After every row comes one of two labels: whether the row has a hidden trait. Each part has its own trait and labels.
[  0  -2  -7  -2   0   8   4  -3   3  13   8   3  -6  -2  -1  30   5  -1
   0   2   1 -16   0  -1   6  -1   4   0  -2  -4  15   5   0   2   4 -13
  -3   3  -2   1   9  15  24   4   0  -2   1   1  -1  -1  -1   3 -10   4
   3   4  -3  -2   4  -2   3  -1   0  -1   4   9  18   1   1   1  12  11
   1   3   3  -6   4  -5  -2   3   3  20   0   2  -1   1   2   3   6   0
   7   0  11   0  -4   4   4  -7  12   7   6   5  14  -5   5   2   9  -4
   7  -1   7   0  49   1   2  18   8   0  21  12  -2  13   3   4  -2   3
  10   0   2   1  15   3  20]
(17)
[ 1 -1 15 -1  7 16 16 15  0  3  0  3 -1  9  1 24  0 14 -3  7  2 40  9  0
 43  0  2  1 -1 -2  4  3 -1  0 -2 -8 -3  4  0  4  1  6 16  3  0  0  1  9
 -1  0 -2  3 -4 12  9  8  0 -1  6  1  2  0 -1 -1  3  4 20 -2  2  1 -1  6
  4  2  3 -2  1 -9  7  2 -1  4  1  6 -3  0  2  3  1  3  4 -1  9  1  8 -1
  3 -4  9 12 14  2 15 -3  2  6  1  8 12 -1  4 10 -2  3  2 -2  4  0 14 -1
  0  2  3  2  7  1  3  2 -2  1 17  2 29]
(17)
[ 1  0 -3  0 13  3 17 -2  1 25  0  1 -2  6  0 -1  0 19  3 -1  1 20  0  0
 19  0  3  1  0  0 10 13 -1  0  7 -5 -2  1 11  2  6 -3 49  2  0  1  1  3
  0  2 -1  1 -5  4  3  2  7 20  0  0  1  0  0 -1  1  6  6  4  0  0 12  0
  1  2  1 28  2 -2  5  1  1 11  0  4  0  1  3  3  0  1  1 12  7  0  7  0
  1 -3  5  3 35  2 12 -2  1  5  0 11  1  0  3  1  0  1  1 -1 10  1 23  6
  2  5 47 -1  6  0  6  1 -1  0  0 -3 -2]
(26)
[ 0  0  4 -1  1  3  3 10  6 13  7  1 -3 -1  0 33  4  1 -2  2  1 38 -2  0
  5 -1  4  0 -1 -2  8  8 -1  1 -2 -6 -2  5  6  0  8  0 23 -3  0 -1  0  1
 -1  2 -1  2  4  4 -1  3 14 12  3  1  1  0  2  0  4  2 11 -1  1  1  9  8
  1  2  2 17  0 -2 -1  2  1  1  0  3  1  0  3  3  0  1  8 13  6  0 -1  5
  8  8  8 -1 22  1 17 -3  3  2  5  7 11  0  1 -4 43  1  1  0  1  1 18  0
  4  6  3 -2 13  2  5  0  3  0  0  4 44]
(17)
[ 0 -1 21 -1 27 16 46 26 15 -2 -1  1  6 23  1 -3  5  0 -2  8  3 63  0  0
 -3  1  7  1 -1 -1  0  2  1  3 14 -4 -1 -1  0  4  0 23  5  8  0 -2  1  9
  2  5 -1  3 16 12 12 -1 -1 -1  6 -2  2  1  3 -1  6  1  2 -2  4  1 27  1
  0  1  2 -3  5 -8 12  2 11  2  1  1  3  0  4  3  8  0  1 19 12  1 20  3
 20 -3 11 10  6  0 31 -3  5 13 13 -1  2  0  8 10 28  2  3  4  2  1 16  0
 -1 14  3 -2 19  1 13  0  1  1 23  9 63]
(26)
[  0  -3   5  -1  11   7  26   7   5  -1  -1   2  -4   9  -1  -6   3   9
   2   3   1  26   3  -1  28  -1   3   1  -1  -2  -1   4  -1   2   5  -9
  -3   0   1   2   1   9   7  -1   0   0   1   1  -2   2  -2   4  -9   0
   3   3  10   5   4  -1   2   0  -1  -1   3   2  14   1   1   1   4   8
   2   3   2   9   1 -11   3   2   5  14   0   4  -3   0   3   4  -2  -1
   3   8   8   0  -3  -2  12   3  10   7  11   1  12  -4   2   1   7   2
  11  -1   1   1  -1   1   1  -1   3   0  13   9  -1   3   3   3   8   1
   6   1  -2   1  14  -5  16]
(26)
[  2   0  -6   1   1   2  -9  -2  16   3   0   1   3   1   0  16  -1   7
  14 -11   9 -51  -1   4 -10   0   3   7  -2   5   4   2  -4   0   8  -8
  -7 -12   4   6   4  -2  16  -3   1  -5   3   8   5   5  -4   2 -14   2
  11   6   8   6  -7  -5   2   4  -3  -2   6   1   1  -1   3   0  -2   2
   6   4   2  36   3 -10   1   1   3   3   0   5  -3   0   1   9   1   7
   5  -1   9   0   4   4  10   1  17   4  12  -1  14  -3   0   3  10   9
  -2   0  -1  17  18   5   1  -6  -2   3  11 -11   4  13   6   0  -4  -2
   4  -4  -1   1   8 -10  -1]
(26)
[-2  2 13  0 -3 15 -8 31 25  2  3  0  2 12  0 19  3  4 11  2  2  9  0 -3
 24  4  0  1  2 -3  8 -3  2  4 21  2  4  1  3  6  4 -1  0  3 -1  2  0 -2
  1  0  1 -1 12 11 21  1  1 -1  0  7  2  2  0  1 -1 -2 -1  1  1  0 12 -1
  1 -1  0 47  0  5 -2 -1  2  4  1  0  3  0  3  3  3  0 -1  7  3  0  2  0
  1  6  1  5 -1  0 19  4  0  1  5 -2 -1  0  0  6 16  1  1  4  1  1  2  5
 -2  2 -5  2  3  0  2  6 -2  1  4  7 25]
(26)
[ 0  2 13  1 14  8 10 17 10  6  4  0  5  9  1  4  1  6  9  4  0 51  1  0
 26  1  2  0  1  1  0 -1  0  2  0  6  0 -1  2  2  3  2  8  3  0  1  0 -1
  2  2  0  0 16  7  1  0  7  8  2  3 -1  0  1  0  0  1 -1  4  0  0 22 -1
  0 -1 -1  2  2  8  6 -1  4  8  1  1  4  0  1  0  0  2  0  9  3  1  6  3
  5  2 -3  4  3 -1  0  3  1  2  5  4  8  1  2  7 26  1  1 -1  1  0  4  4
  0  4 12  4  6  1  7  2  2  0  7  6 25]
(17)
[  0   0  21   0  14  18  11  23  17  10   0   0   0   9   1  -2   0  15
  14  -2   3 -15  12   0  52  -1   2   2   0   0  11   4  -1   2  14  -3
  -2   1   5   1   0  -1   2   3   0   2   1   9   2   0  -1   3   8   0
   0   9   0  17   5   4   1   1   0  -1   3   3   0   4   3   0  13   6
   4   4   2  -1   0  12   7   1   7  11   1   5   5   0   5   3   4   4
   6  10   8   1   6  -1   0   4   4  11   2   1  17   0   3   1  10   9
  15  -1   0  14  37   1   0  12   4   1  15   3   0  12  26   4   4   1
   0  -1  -1   1  15  -2   5]
(26)
[ 2  0 -2  0 15  1 11 -2 10 -4  9  1  4 17  1 -8  2  8  4  1  1 63 -1  3
 11 -1  6 -3 -2  1 -5  7  1  0  5  1 -3  8 -3 -2 10  0 -2 -1  1 -2  0  2
 -1  0 -1  2  3  9  3  6 21  6  4 -3 -1 -2  3 -1  4 12 12  3  2  0  7  2
  2  3  2 -1  1 -4 12  2  2  1 -1  2  5  1  2 -1  3  1  3 13  4  1 -1  5
  8 -6  6  7  6  5 26 -2  3 14  4  1 11  1 10  1 16  4 -1  6  3 -1  2 -1
  2  7  3 10 17  1  4  2  4  0 13  6  0]
(26)
[-1  1 -1 -1 13  8  0  1  0 11  0  2 -2  0  0 28  1 13 -4  1  0  3  0 -2
 33  1  0  0  1 -2 -1  6  1  0  9 -4  1  7  0  2  0 10 22  4  0  3  0  5
  0  2  0  1 12  5  0 -1 11 10  4  1  1  0  1  0  2  5 15  4  0  0 16  7
 -1  1  1 17  0  5 -1  1  1 11  1  1  1  0  0  2  4  2  5  1  5  0  9 -1
 13  7  3  7 15  3 -1  0  3  6  7  6  9 -1  4  5  2 -1  0 13  6  0 15 10
  2  7  6  5  1  2  5  0 -1  1 12  6 45]
(17)
[ 0 -1  3  0  5  0  3  9  8  5  0  1 -2 -2  0 -2  0  7 -2 -2  0 46  0  0
 14  0  3  1 -1 -1  0  4 -1  3  8 -5 -1 -1  0  2  5 11  3  3  0 -1  0  3
  0  3 -1  1 -2  6  6  2 12  0  3  2  2  0  1  0  3  8  9  3  2  0 -3  7
  1  2  1 18  1 -1  6  1  1  4  0  2 -1  0  3  1  0  0  3  8  5  0  0  0
  7  7  7 -1 10  1 17 -1  1  7  3  3  1  0  0  1 -2  2  1 -1  3  0  2  8
  3  1  3  4 -1  1  1  0  1  0  8  4 30]
(26)
[-1  1  5  0  7  5 16  5  1 11  4  0  3  4  0 27  2  9  3  1  0 12  0 -1
  9  1  0  1  1 -1  0 -2  0  1  7 -1  1  1  6  1  0  9  1  1  0  1  0  1
  1  0  0  0  3 -1  3  0  8  0  0  1  1  1  1  0  0 -1  5  3  1  0  7  4
  1 -1 -1 14  0  0  4  0  0  1  1  2  0  0  0  3  1  1  4  9  1  0  1  3
  5  9 -1  0 15  2 12  1  1  4  3  5  0  0 -1  4 28  0  1 12  4  0  9  8
  2  0 -2  4  0  1  1  1  2  1  8  4 20]
(26)
[ 1 -2 -3 -1  9  2 11 -3 12  5  0  0 -1  7  0 -6  0  6 -3  1 -1 -7  6  1
 25  0  2 -2 -2 -2  0  4  1  1  6 -3 -3  5 -2 -1  6  9 -1  1  0 -1  0  4
 -2  2  0  2 -5  7  6  4  5  6  6  2  1 -2  0 -1  2  6  9  0 -1  1  5  2
  0  3  2 21  1 -2  7  2  5  8 -1  1  3  0  5 -2  2 -1  0  6  3  0 -1  3
  5 -7  4  4  6  3  0 -2  1  4 -2 -1 11  0  2 -4 20  1  0  9  5  0  9  0
  2  5  5 -1 -1  1  3  0  3  0  0  4  7]
(26)
[ 0  0  0  0 -1  7  0 14 12 10  1  1  0 -1  1  8  0  8  5  2  0 -5  0 -1
 17  0  0  1  0  0  0  0  1  2  1 -2  0 -1  0  1  0  1 22  0  0  0  1  2
  1  2  0  1  2  0  9  0  0  0  3 -1  0  1  0  0  2  0  4  0  2  0  4 -2
  0  0  0  0  0 -2 -1  0  2  2  0  1  0  0  3  1  1  0  5 -1  4  0 -1  3
  5  0  3  2 15  0  9  0  0  0  0  5  0  0  0  3  2  1  1 11  4  0  6  2
  1  3 20  1  1  1  3  0  2  0  4  2  3]
(17)
[  1  -3   6  -1   1   4  48  25  17   5   9   1   6  -4   0  -8   4   6
  -3  -3   3 -16  10   1  38   0   0   0  -2   0  18   5  -1   4  12  -7
  -4   0  -2  -1  11  21   9  -1   1  -2   0   3  -2   5  -1   2  -8   1
  11   0  20   9   8   2   1  -1   0  -1   6  11   2   5   3   1  -6  16
   0   3   3  -4   5  -8  14   2   2   2  -1   1  -1   1   6   2   7  -1
   1  17   5   0  16  -1   0  -6  11   2  13   6  39  -3   6  14   5  -1
  20  -1   2  -5  37   3   1  10   4   0   3  15   1   3  27   7  -1   0
  12   3   2   0  11   9   9]
(17)
[ 1  0 -2  0 14  7  0 -2  1  1 -2  1  2 -1  0  6  0  4  7  3  3  4  0  2
 34  0  1  2 -1  3 10  2 -1 -1 -5  1 -5 -5  0  1  0 -1  3  1  1  0  1  0
  2  2 -1  1 -6  7  3  5  3  7 -1  0 -1  1 -1 -1  3  1  8 -1  2  0 13  4
  3  1  1 10  2  5  4  1  5  5  0  2  0  0  1  2  0  3  4  0  6  1  2  1
  6  0  6  5  1 -1  1 -2  1  1  7  2  6  1  1  9 16  2  0 -3 -1  1  2 -3
  2  9  4  1 -2  0  1  0  0  0 -3 -1 14]
(17)
[ 1  0 11  0 12 10 -2 14  8 -1  4  2  2  3 -1 -4  1  4  7  3  2 19  6  1
 -3 -1  1  2  0  1  0  1 -1  2 -2 -4 -2 -3  0  2  2 -1  4 -1  0 -2  1  6
  2  2 -1  1  5  8  7  0  4  1  2 -2  1  1 -1 -1  2  1 12  1  1  0 13  1
  0  1  1 17  1  4 -1  1  5  6  0  3 -1  0  3  3  4  0  2  5  7  0 -1  2
  9 -1  6  7  4  1  0 -1  2  3 -1  4  9  0  1  9 16  2  1  0  0  1  0 -3
  1  1  8 -1  5  0  1  1  0  1  9  1  6]
(26)
[  1   1  -4  -1  29  -1  46  -2  -1  11   0   1   6  -2   0  51   4   8
   0   0   1 -11   3   0  37  -1   7   0   0  -1  22   2   0   1  -1   0
  -2   8   5   1   1  24  -1   6   0   5   1   1   0   3  -1   1  -4   2
   3   1  24   8   3  -2   1   0   3  -1   4  12   2  -1   2   0  -3  15
   0   1   1  -2   0  -5   0   1   8  27   0   2  -1   0   3   0   9   0
   5  -1   3   0  -1  -1   6  14   6   3  17   5  22  -2   1  14   0  -2
  15   0   9  -3  54   1   1   0   1   0  18  19   0   1  23  -1  18   0
  14   2   3   0  13  -2   4]
(17)
[  2  -1   4   0   2   1  18   4   5   0   3   1   1  -3   0  -6  -1   1
   3   0   2 -18  -1   2  19  -1   3   0  -1   2  -2   6   0   2  -3  -2
  -4  -2   2  -1   5  -1  -1   1   1  -1   0   4   0   2  -1   1  -2   6
  -2   1   0   0   1   0   1  -1   0  -1   2   2   6   0   1   0  -6   1
   0   3   2  10   1   0   5   2   3  10  -1   2   0   0   2   1   0   1
   2   7   5   0   5   4  -2   2   6   2  12   2  12  -2   2   5   1   5
   1   0   3  -2  18   3   0   5  -1   0  10  -2   4   2  22  -1  -2   1
   3  -1   3   0   5  -3  16]
(26)
[  1  -1  12   0   2   8  16  19  17  -2   4   1   1   7   2  -3   2   1
  10  -1   0 -10   9   1  37   0   2  -1  -1   0   6   2   0   3  -3   1
  -2   4  -2   1   6   5   3  -1   0   1   0   6   0   0   0   2   5   0
  -1   1   7   9   1   0   0  -1   0  -1   3   5  -2   4   1   0   9   1
   2   2   1   0   0  -3   0   2   5   7   0   1   5   0   5  -1   3   2
   0   7   2   0  -1   1  12  -3   2   7  -1   1   2   1   1   4   5   0
   1   0   3   5  -3   1   0   3   2   0   6   0   1   8  17   3   4   1
   5   3   3   0   7  -1  29]
(26)
